Below is a small trained network, with its code and all its weights. Each question gives an input and a class and asks what happens when units are switched off, that is, made to give their printed mean instead of their output.

import numpy as np


def w(rows, s, z=0):
    codes = np.array(rows[::2]) - 128.0
    scale = np.full(codes.shape[1], s)
    scale[-1] = z or s
    return codes * scale


def f(y):
    return y / 2 * (1 + np.tanh(0.7978845608 * (y + 0.044715 * y**3)))


def log_softmax(a):
    a = a - a.max(-1, keepdims=True)
    return a - np.log(np.exp(a).sum(-1, keepdims=True))


def net(x, mask):
    res = np.array(x, float).reshape(1, 3) / 4 @ E
    y = f(res @ A[0][:, :-1].T + A[0][:, -1])
    res = res + np.where(mask, y, B[0][:, -1]) @ B[0][:, :-1]
    return log_softmax(res[-1] @ U[:, :-1].T + U[:, -1])


A, B = {}, {}
E = w([
[114,80,132,195,142,73,86,77,47],'x0',
[193,233,216,163,183,104,103,208,118],'x1',
[142,94,161,159,86,187,9,99,155],'x2',
],0.011)
A[0] = w([
[157,112,176,152,95,250,56,113,138,129],'n1',
[76,20,79,83,114,132,139,136,128,100],'n2',
[71,178,79,93,140,38,251,161,100,124],'n3',
[116,151,107,119,122,99,39,132,159,255],'n4',
[96,58,109,210,207,25,2,49,43,121],'n5',
[218,216,224,160,183,49,43,129,92,129],'n6',
[176,38,205,202,73,172,123,129,199,54],'n7',
[120,70,4,167,23,168,151,45,124,194],'n8',
[112,175,220,225,187,126,144,178,145,216],'n9',
[95,136,150,99,85,166,3,99,157,135],'n10',
[125,243,128,13,123,250,118,110,252,102],'n11',
[200,184,145,190,169,95,119,139,177,73],'n12',
[164,95,125,202,123,45,69,152,24,88],'n13',
],0.0073)
B[0] = w([
[135,152,53,183,189,67,176,112,141,191],'n1',
[208,144,158,57,162,186,37,158,171,190],'n2',
[146,155,87,170,219,41,108,37,154,231],'n3',
[136,239,87,107,86,91,164,121,175,195],'n4',
[93,71,150,94,122,78,165,178,80,238],'n5',
[125,115,133,69,139,133,108,102,176,247],'n6',
[155,50,132,224,231,132,69,153,127,153],'n7',
[127,166,94,64,106,119,51,166,176,254],'n8',
[99,156,67,28,115,124,85,114,203,238],'n9',
[151,190,80,197,186,77,170,90,139,187],'n10',
[36,2,56,114,139,106,186,234,115,220],'n11',
[211,69,196,144,120,185,89,197,168,175],'n12',
[97,49,131,102,136,113,119,148,110,184],'n13',
],0.0097,0.012)
U = w([
[217,122,129,43,128,148,30,138,183,91],'0',
[8,41,127,101,136,59,169,205,86,122],'1',
[177,171,82,201,221,47,124,60,134,133],'2',
[67,255,97,66,14,64,155,90,121,255],'3',
[101,162,207,155,85,182,143,90,110,80],'4',
[180,114,134,210,98,169,115,98,77,90],'5',
[199,150,176,166,124,169,173,121,40,88],'6',
[139,154,186,190,115,113,149,152,70,82],'7',
],0.0098,0.0079)

Each question gives the input, the list of numbers given to net, and the class t.
The units are the neurons (one row each of A and B). Each row of codes is followed by its name. A weight is (code - 128) times the scale printed after its matrix; where a second scale follows, it is the last column's (A, B and U).
mask holds one flag per neuron, in row order. A switched-off neuron (its flag False) gives its mean, the last column of its row in B, instead of its output. The means were averaged over made-up inputs and are rounded, as every weight is.
A unit's drop is (log p(t) with every unit on - log p(t) with that unit switched off) / (log p(t) with every unit on - log p(t) with every unit switched off).
The circuit of an input: a set's keep is (log p(t) with only the set's units on - log p(t) with every unit switched off) / (log p(t) with every unit on - log p(t) with every unit switched off). Starting from the 12 units with the biggest drops (on a tie, the unit counted first), units are removed one at a time, each time the one whose removal leaves the highest keep (on an exact tie, the one counted first), for as long as the keep stays at least 0.8.
circuit, biggest first: the units of the circuit, biggest drop first
most important unit: the unit with the biggest drop
k most important neurons: the k neurons with the biggest drops, biggest first
drop when u is switched off: that unit's drop, to one decimal
input [6,-8,-2], class 0: circuit, biggest first	n2
input [2,-2,2], class 3: 2 most important neurons	n11, n3
input [-3,-7,-6], class 0: 2 most important neurons	n2, n8
input [0,-6,-7], class 2: 2 most important neurons	n3, n9
input [-2,7,-7], class 0: 3 most important neurons	n9, n12, n6
input [-2,2,-1], class 3: circuit, biggest first	n2, n7
input [-3,3,3], class 3: circuit, biggest first	n2, n4
input [5,5,-5], class 0: 2 most important neurons	n11, n9
input [4,1,-7], class 2: 2 most important neurons	n3, n11
input [3,-8,-6], class 0: 2 most important neurons	n2, n8
input [-1,-3,0], class 3: 2 most important neurons	n12, n7
input [-3,3,-1], class 3: 4 most important neurons	n2, n5, n7, n13
input [-7,0,8], class 2: 3 most important neurons	n10, n1, n5
input [4,3,4], class 1: 2 most important neurons	n5, n3
input [-4,-4,5], class 2: most important unit	n10
input [4,0,-7], class 2: drop when n3 is switched off	0.9
input [3,0,4], class 2: drop when n10 is switched off	0.4
input [4,-3,5], class 2: drop when n11 is switched off	1.3
